Below is a small trained network, with its code and all its weights. Each question gives an input and a target symbol and asks what happens when units are switched off, that is, made to give their printed mean instead of their output.

import numpy as np


def w(rows, s, z=0):
    codes = np.array(rows[::2]) - 128.0
    scale = np.full(codes.shape[1], s)
    scale[-1] = z or s
    return codes * scale


def f(y):
    return np.maximum(y, 0)


def softmax(a):
    e = np.exp(a - a.max(-1, keepdims=True))
    return e / e.sum(-1, keepdims=True)


def log_softmax(a):
    a = a - a.max(-1, keepdims=True)
    return a - np.log(np.exp(a).sum(-1, keepdims=True))


def net(x, mask):
    ids = ['αγδεζηθλπστφψω'.index(c) for c in x.split()]
    T = len(ids)
    res = E[ids] + P[:T]
    r = res
    for j in range(2):
        rows = slice(3 * j, 3 * j + 3)
        q, k, v = (r @ M[0][rows].T for M in (Q, K, V))
        z = softmax(np.where(np.tri(T) > 0, q @ k.T / 3**0.5, -1e9)) @ v
        o = O[0][rows]
        res = res + np.where(mask[j], z, o[:, -1]) @ o[:, :-1]
    y = f(res @ A[0][:, :-1].T + A[0][:, -1])
    res = res + np.where(mask[2:6], y, B[0][:, -1]) @ B[0][:, :-1]
    return log_softmax(res[-1] @ U[:, :-1].T + U[:, -1])


Q, K, V, O, A, B = {}, {}, {}, {}, {}, {}
E = w([
[126,132,126,163,138,153],'α',
[182,111,97,122,125,117],'γ',
[143,121,114,143,125,152],'δ',
[121,124,121,166,118,162],'ε',
[224,65,212,130,158,37],'ζ',
[44,99,131,156,54,171],'η',
[117,157,132,128,102,159],'θ',
[87,80,139,117,54,183],'λ',
[104,52,161,65,223,133],'π',
[122,190,132,244,117,150],'σ',
[96,24,134,142,220,66],'τ',
[56,242,150,79,232,47],'φ',
[218,176,232,168,135,161],'ψ',
[54,52,183,214,245,61],'ω',
],0.011)
P = w([
[222,70,70,70,93,192],'0',
[123,68,96,148,39,183],'1',
[96,57,109,166,43,194],'2',
[67,83,154,200,48,162],'3',
[54,94,162,219,68,167],'4',
[28,93,181,240,86,179],'5',
[46,81,150,253,133,221],'6',
[88,101,142,215,129,209],'7',
[85,107,132,198,121,231],'8',
],0.0041)
Q[0] = w([
[125,99,224,198,207,25],'H0',
[98,35,169,218,122,180],'H0',
[95,74,188,112,188,6],'H0',
[95,38,165,121,141,179],'H1',
[75,40,156,72,191,125],'H1',
[138,75,186,254,31,244],'H1',
],0.0073)
K[0] = w([
[141,82,182,121,56,48],'H0',
[53,30,182,187,148,111],'H0',
[147,105,150,106,2,105],'H0',
[111,183,153,117,135,86],'H1',
[78,136,97,35,166,44],'H1',
[180,226,202,203,102,152],'H1',
],0.009)
V[0] = w([
[76,207,49,32,75,200],'H0',
[135,101,88,26,4,176],'H0',
[22,21,76,81,254,158],'H0',
[77,146,42,46,162,146],'H1',
[97,238,169,193,130,75],'H1',
[217,109,218,71,95,195],'H1',
],0.0075)
O[0] = w([
[42,122,113,84,95,164,2],'H0',
[25,36,114,169,196,210,63],'H0',
[58,106,199,152,43,31,162],'H0',
[45,126,95,65,93,55,49],'H1',
[143,165,68,165,199,195,148],'H1',
[164,132,255,76,146,207,150],'H1',
],0.0084,0.0068)
A[0] = w([
[107,174,53,202,24,167,130],'N0',
[38,123,96,234,123,128,254],'N1',
[191,255,206,53,118,203,139],'N2',
[200,51,15,29,81,128,133],'N3',
],0.0056,0.003)
B[0] = w([
[199,85,74,64,98,64,175],'N0',
[112,95,68,106,103,130,204],'N1',
[23,149,101,205,91,61,253],'N2',
[89,254,121,162,35,113,134],'N3',
],0.0081,0.0062)
U = w([
[132,139,152,110,130,140,85],'α',
[142,137,150,112,117,135,82],'γ',
[140,142,159,99,122,137,113],'δ',
[140,121,142,117,121,147,106],'ε',
[253,47,187,104,236,126,156],'ζ',
[89,38,128,158,144,131,110],'η',
[113,141,142,115,99,169,146],'θ',
[89,43,163,157,148,151,123],'λ',
[113,102,205,98,85,117,120],'π',
[212,135,27,151,100,187,136],'σ',
[148,90,140,138,62,80,107],'τ',
[62,200,45,115,138,61,255],'φ',
[106,169,180,221,122,206,105],'ψ',
[171,180,169,141,41,49,6],'ω',
],0.007,0.0055)

Each question gives the input, a string of symbols that net reads in full, and the target symbol t.
The units are the heads (3 rows each of Q, K, V and O) and the neurons (one row each of A and B). Each row of codes is followed by its name. A weight is (code - 128) times the scale printed after its matrix; where a second scale follows, it is the last column's (O, A, B and U).
mask holds one flag per unit, heads first, then neurons. A switched-off unit (its flag False) gives its mean, the last column of its rows in O or B, instead of its output. The means were averaged over made-up inputs and are rounded, as every weight is.
A unit's drop is (log p(t) with every unit on - log p(t) with that unit switched off) / (log p(t) with every unit on - log p(t) with every unit switched off).
The circuit of an input: a set's keep is (log p(t) with only the set's units on - log p(t) with every unit switched off) / (log p(t) with every unit on - log p(t) with every unit switched off). Starting from all 6 units, units are removed one at a time, each time the one whose removal leaves the highest keep (on an exact tie, the one counted first), for as long as the keep stays at least 0.8.
circuit, biggest first: the units of the circuit, biggest drop first
top k neurons: the k neurons with the biggest drops, biggest first
which heads matter: for each layer, one digit per head in row order, 1 if its drop is at least 0.15 and else 0, layers parted by /
drop when u is switched off: that unit's drop, to one decimal
input ζ α τ σ σ σ η, target σ: which heads matter : 01
input ψ φ σ ψ δ, target ψ: circuit, biggest first : H1, N2, N0
input ω ζ τ θ, target ω: which heads matter : 10
input ε φ θ ψ ω, target φ: which heads matter : 01
input θ σ ψ ω φ α τ ω ε, target ω: which heads matter : 10
input λ δ ζ σ λ, target σ: circuit, biggest first : H1, H0, N2, N0
input η τ ψ, target ψ: circuit, biggest first : H1, N2
input δ θ ω δ ζ ζ τ, target ζ: circuit, biggest first : H0, N2
input η τ ζ ζ σ δ γ γ σ, target σ: circuit, biggest first : H1, N0, N1
input π τ φ α δ φ η, target φ: circuit, biggest first : H1
input γ π ζ π α ζ ψ π τ, target ζ: circuit, biggest first : N2, H0
input θ τ σ φ δ γ θ σ, target σ: top 3 neurons : N0, N2, N1
input ζ ζ σ ψ σ ψ θ α, target ψ: circuit, biggest first : H1, N2, N0
input α σ ω, target ω: circuit, biggest first : H0
input ζ ω γ, target ω: circuit, biggest first : H0, H1
input α ω θ σ ε φ π, target φ: drop when H1 is switched off : 1.4
input ζ ζ ψ σ θ α ζ ψ ε, target ψ: drop when H0 is switched off : 0.1
input ψ ζ ζ α ω σ ω, target ζ: drop when H0 is switched off : 0.5
input σ ζ ζ ψ ε, target ψ: drop when N2 is switched off : 0.3
